Here is a tiny trained network, its code and every weight. The questions are about switching its units off for an input and a class, where a switched-off unit gives its printed mean instead of its output.

import numpy as np


def w(rows, s, z=0):
    codes = np.array(rows[::2]) - 128.0
    scale = np.full(codes.shape[1], s)
    scale[-1] = z or s
    return codes * scale


def f(y):
    return y / 2 * (1 + np.tanh(0.7978845608 * (y + 0.044715 * y**3)))


def log_softmax(a):
    a = a - a.max(-1, keepdims=True)
    return a - np.log(np.exp(a).sum(-1, keepdims=True))


def net(x, mask):
    res = np.array(x, float).reshape(1, 7) / 4 @ E
    y = f(res @ A[0][:, :-1].T + A[0][:, -1])
    res = res + np.where(mask, y, B[0][:, -1]) @ B[0][:, :-1]
    return log_softmax(res[-1] @ U[:, :-1].T + U[:, -1])


A, B = {}, {}
E = w([
[152,169,154,110,127,4,224,103,147,197,81,162],'x0',
[116,222,89,189,202,128,91,129,147,122,74,115],'x1',
[181,149,240,138,38,191,123,35,181,129,141,116],'x2',
[71,176,254,219,134,67,99,156,34,124,198,201],'x3',
[100,158,157,116,164,134,113,146,144,107,96,110],'x4',
[150,83,109,120,43,157,132,128,47,167,99,164],'x5',
[129,93,189,97,147,103,95,125,126,109,103,111],'x6',
],0.008)
A[0] = w([
[127,106,198,225,104,119,126,97,137,74,122,199,165],'n0',
[161,98,119,62,167,136,162,132,168,161,111,102,16],'n1',
[90,148,188,157,136,115,118,177,81,127,189,173,37],'n2',
[112,76,76,171,204,156,168,140,72,124,109,187,157],'n3',
[96,131,62,75,172,74,143,133,85,60,154,165,49],'n4',
[134,155,157,130,133,36,253,130,130,180,71,136,91],'n5',
[63,102,30,98,141,55,120,254,119,112,148,172,149],'n6',
[76,161,151,137,169,118,130,155,51,133,181,187,121],'n7',
[93,126,95,170,100,177,53,133,105,103,187,72,116],'n8',
[64,130,158,178,141,107,99,152,111,179,196,165,48],'n9',
[81,82,104,129,161,171,94,122,90,23,170,138,70],'n10',
[125,142,153,167,111,153,87,54,143,167,96,121,251],'n11',
[179,210,131,116,91,182,158,91,179,103,197,191,184],'n12',
[121,94,58,114,113,157,143,135,159,108,101,64,73],'n13',
],0.0078,0.0022)
B[0] = w([
[166,97,51,89,226,144,183,124,145,99,138,109,199],'n0',
[196,167,107,75,140,95,91,157,150,200,115,156,188],'n1',
[152,100,110,78,215,179,123,218,153,190,54,194,207],'n2',
[101,89,102,37,126,191,120,95,82,108,143,134,193],'n3',
[140,32,231,107,131,213,111,84,83,85,105,170,185],'n4',
[64,163,182,194,2,35,57,152,90,135,224,156,243],'n5',
[44,82,148,109,210,145,165,2,89,64,100,84,254],'n6',
[221,111,74,122,113,102,151,171,143,79,96,107,217],'n7',
[73,155,134,151,97,57,27,190,129,68,223,84,214],'n8',
[199,94,109,152,145,129,158,220,157,160,78,167,196],'n9',
[82,175,188,155,50,89,95,160,193,141,201,102,207],'n10',
[124,122,176,73,146,133,180,142,76,33,70,75,184],'n11',
[152,99,199,71,157,174,130,70,99,109,108,64,192],'n12',
[170,48,99,177,94,97,83,149,205,167,84,192,219],'n13',
],0.0065,0.0082)
U = w([
[84,108,210,105,111,178,145,88,87,67,73,119,254],'0',
[177,105,93,125,106,157,92,254,227,204,44,210,60],'1',
[32,179,182,191,12,84,1,185,106,144,177,158,72],'2',
],0.0074,0.0026)

Each question gives the input, the list of numbers given to net, and the class t.
The units are the neurons (one row each of A and B). Each row of codes is followed by its name. A weight is (code - 128) times the scale printed after its matrix; where a second scale follows, it is the last column's (A, B and U).
mask holds one flag per neuron, in row order. A switched-off neuron (its flag False) gives its mean, the last column of its row in B, instead of its output. The means were averaged over made-up inputs and are rounded, as every weight is.
A unit's drop is (log p(t) with every unit on - log p(t) with that unit switched off) / (log p(t) with every unit on - log p(t) with every unit switched off).
The circuit of an input: a set's keep is (log p(t) with only the set's units on - log p(t) with every unit switched off) / (log p(t) with every unit on - log p(t) with every unit switched off). Starting from the 12 units with the biggest drops (on a tie, the unit counted first), units are removed one at a time, each time the one whose removal leaves the highest keep (on an exact tie, the one counted first), for as long as the keep stays at least 0.8.
units of the circuit, in order: the units of the circuit, biggest drop first
most important unit: the unit with the biggest drop
top k neurons: the k neurons with the biggest drops, biggest first
drop when u is switched off: that unit's drop, to one decimal
input [-5,-1,-2,8,7,2,0], class 1: most important unit -> n2
input [3,-6,6,8,-2,-5,1], class 1: top 3 neurons -> (n2, n9, n6)
input [3,-3,2,-2,-2,-3,4], class 2: units of the circuit, in order -> (n6, n2)
input [5,-4,4,6,8,0,8], class 1: units of the circuit, in order -> (n2, n6)
input [8,-1,-8,-3,-5,-5,-5], class 0: top 2 neurons -> (n6, n4)
input [5,-8,-7,-7,-8,0,-6], class 0: top 2 neurons -> (n6, n4)
input [-5,7,1,-3,0,7,-4], class 2: top 2 neurons -> (n8, n2)
input [8,-1,0,-7,-2,-1,-4], class 2: top 2 neurons -> (n5, n2)
input [-6,3,-6,3,-5,8,-3], class 0: top 4 neurons -> (n6, n5, n3, n4)
input [2,6,6,6,-4,-8,-3], class 0: top 2 neurons -> (n12, n11)
input [2,1,-4,7,8,-6,-5], class 1: top 2 neurons -> (n2, n9)
input [6,-3,-8,-8,-5,-5,-6], class 0: top 2 neurons -> (n6, n4)
input [5,7,8,7,3,2,-3], class 0: top 3 neurons -> (n11, n12, n13)
input [1,-6,-7,-4,6,2,-5], class 0: most important unit -> n6
input [8,-1,5,-2,-7,8,8], class 2: top 2 neurons -> (n5, n6)
input [-4,-2,5,6,-5,-1,-1], class 1: top 3 neurons -> (n2, n6, n9)
input [5,-2,-3,8,0,-1,-8], class 1: top 2 neurons -> (n2, n9)
input [-1,4,5,7,-8,-1,8], class 1: drop when n2 is switched off -> 0.2
input [7,-4,-2,-2,0,-8,0], class 2: drop when n5 is switched off -> 0.4
input [-1,0,-7,-4,3,-5,-5], class 0: units of the circuit, in order -> (n6)
input [0,-6,-5,-1,0,-2,-7], class 0: drop when n6 is switched off -> 0.1
